Below is a small trained network, with its code and all its weights. Each question gives an input and a class and asks what happens when units are switched off, that is, made to give their printed mean instead of their output.

import numpy as np


def w(rows, s, z=0):
    codes = np.array(rows[::2]) - 128.0
    scale = np.full(codes.shape[1], s)
    scale[-1] = z or s
    return codes * scale


def norm(h):
    return h / np.sqrt((h * h).mean(-1, keepdims=True) + 1e-5)


def f(y):
    return y / 2 * (1 + np.tanh(0.7978845608 * (y + 0.044715 * y**3)))


def log_softmax(a):
    a = a - a.max(-1, keepdims=True)
    return a - np.log(np.exp(a).sum(-1, keepdims=True))


def net(x, mask):
    res = np.array(x, float).reshape(1, 5) / 4 @ E
    u = 0
    for l in range(4):
        y = f(norm(res) @ A[l][:, :-1].T + A[l][:, -1])
        res = res + np.where(mask[u : u + 6], y, B[l][:, -1]) @ B[l][:, :-1]
        u += 6
    return log_softmax(norm(res)[-1] @ U[:, :-1].T + U[:, -1])


A, B = {}, {}
E = w([
[106,93,184,104,86,72],'x0',
[134,118,57,75,75,85],'x1',
[87,91,152,1,205,131],'x2',
[182,222,181,85,102,165],'x3',
[150,179,144,147,128,32],'x4',
],0.0075)
A[0] = w([
[13,128,230,111,38,131,113],'L0N1',
[125,24,142,214,171,157,16],'L0N2',
[175,149,102,28,203,209,125],'L0N3',
[186,153,32,113,185,209,96],'L0N4',
[111,82,33,74,122,105,176],'L0N5',
[47,254,108,116,192,253,2],'L0N6',
],0.0061,0.0029)
B[0] = w([
[169,77,162,175,42,98,201],'L0N1',
[2,136,120,130,147,177,182],'L0N2',
[153,126,136,62,143,143,254],'L0N3',
[174,124,123,202,136,143,194],'L0N4',
[64,89,74,77,38,156,252],'L0N5',
[92,123,60,123,241,193,182],'L0N6',
],0.0071,0.0024)
A[1] = w([
[118,82,117,73,221,120,120],'L1N1',
[71,63,254,147,154,252,8],'L1N2',
[108,209,71,200,89,187,11],'L1N3',
[120,173,159,117,130,153,176],'L1N4',
[175,125,153,187,146,170,116],'L1N5',
[48,163,201,99,46,57,190],'L1N6',
],0.0074,0.0018)
B[1] = w([
[104,215,253,107,131,64,202],'L1N1',
[130,153,116,206,137,156,230],'L1N2',
[185,93,119,133,106,64,187],'L1N3',
[156,151,77,202,149,131,147],'L1N4',
[161,220,54,15,190,63,163],'L1N5',
[176,100,184,176,118,160,253],'L1N6',
],0.0063,0.0039)
A[2] = w([
[92,79,139,85,98,26,4],'L2N1',
[201,108,123,209,91,255,113],'L2N2',
[137,179,243,120,192,57,187],'L2N3',
[104,128,31,117,113,169,168],'L2N4',
[152,78,220,6,95,60,17],'L2N5',
[107,138,132,157,52,82,76],'L2N6',
],0.0077,0.0017)
B[2] = w([
[175,81,136,110,225,150,191],'L2N1',
[98,146,208,30,134,98,224],'L2N2',
[124,2,31,155,127,139,254],'L2N3',
[150,42,70,124,137,84,179],'L2N4',
[121,151,165,33,162,31,247],'L2N5',
[161,140,56,33,130,181,188],'L2N6',
],0.0077,0.004)
A[3] = w([
[185,187,74,186,84,90,132],'L3N1',
[85,117,110,171,171,141,102],'L3N2',
[150,79,124,170,159,62,148],'L3N3',
[2,124,173,237,154,150,22],'L3N4',
[161,150,98,77,210,253,71],'L3N5',
[108,150,111,94,149,85,3],'L3N6',
],0.0099,0.0023)
B[3] = w([
[73,233,114,56,76,204,252],'L3N1',
[101,222,121,81,92,160,166],'L3N2',
[169,152,159,233,98,136,223],'L3N3',
[37,111,192,112,100,173,223],'L3N4',
[199,138,122,246,185,100,236],'L3N5',
[92,24,157,126,254,146,134],'L3N6',
],0.0085,0.0044)
U = w([
[182,163,122,175,219,147,171],'0',
[159,125,172,77,75,105,175],'1',
[119,67,143,50,197,70,134],'2',
[154,218,86,126,71,148,197],'3',
[19,115,166,160,130,175,150],'4',
[166,75,174,197,110,85,4],'5',
[102,51,3,125,88,127,78],'6',
],0.018,0.0032)

Each question gives the input, the list of numbers given to net, and the class t.
The units are the neurons (one row each of A and B). Each row of codes is followed by its name. A weight is (code - 128) times the scale printed after its matrix; where a second scale follows, it is the last column's (A, B and U).
mask holds one flag per neuron, layer by layer. A switched-off neuron (its flag False) gives its mean, the last column of its row in B, instead of its output. The means were averaged over made-up inputs and are rounded, as every weight is.
A unit's drop is (log p(t) with every unit on - log p(t) with that unit switched off) / (log p(t) with every unit on - log p(t) with every unit switched off).
The circuit of an input: a set's keep is (log p(t) with only the set's units on - log p(t) with every unit switched off) / (log p(t) with every unit on - log p(t) with every unit switched off). Starting from the 12 units with the biggest drops (on a tie, the unit counted first), units are removed one at a time, each time the one whose removal leaves the highest keep (on an exact tie, the one counted first), for as long as the keep stays at least 0.8.
circuit, biggest first: the units of the circuit, biggest drop first
most important unit: the unit with the biggest drop
top k neurons: the k neurons with the biggest drops, biggest first
k most important neurons of layer l: the k neurons of layer l with the biggest drops, biggest first
drop when u is switched off: that unit's drop, to one decimal
input [4,-2,-1,3,6], class 5: circuit, biggest first -> (L2N3)
input [5,-5,4,-1,8], class 5: circuit, biggest first -> (L3N3 L2N3)
input [3,7,-4,5,-5], class 1: circuit, biggest first -> (L2N2 L3N1)
input [-4,1,-4,-8,6], class 3: top 2 neurons -> (L2N3 L3N1)
input [-6,2,0,-5,8], class 3: top 2 neurons -> (L2N3 L3N1)
input [-4,-8,-3,0,6], class 3: top 2 neurons -> (L3N1 L1N5)
input [5,-7,-8,-3,4], class 3: top 2 neurons -> (L3N1 L1N5)
input [0,-5,-7,-6,2], class 4: top 2 neurons -> (L0N2 L3N4)
input [2,-4,-5,0,-1], class 3: 2 most important neurons of layer 1 -> (L1N5 L1N3)
input [1,1,3,6,-4], class 0: top 2 neurons -> (L3N5 L0N6)
input [4,-2,1,-2,5], class 5: top 2 neurons -> (L3N3 L1N6)
input [7,-8,8,-3,2], class 5: 3 most important neurons of layer 1 -> (L1N2 L1N6 L1N5)
input [-6,-1,-6,-8,7], class 3: top 2 neurons -> (L3N1 L2N3)
input [6,7,5,8,4], class 2: most important unit -> L2N5
input [-2,-4,6,3,-5], class 0: drop when L3N5 is switched off -> 0.2
input [2,4,3,4,0], class 2: drop when L3N1 is switched off -> 0.1
input [-6,8,6,8,-5], class 0: drop when L0N4 is switched off -> 0.1
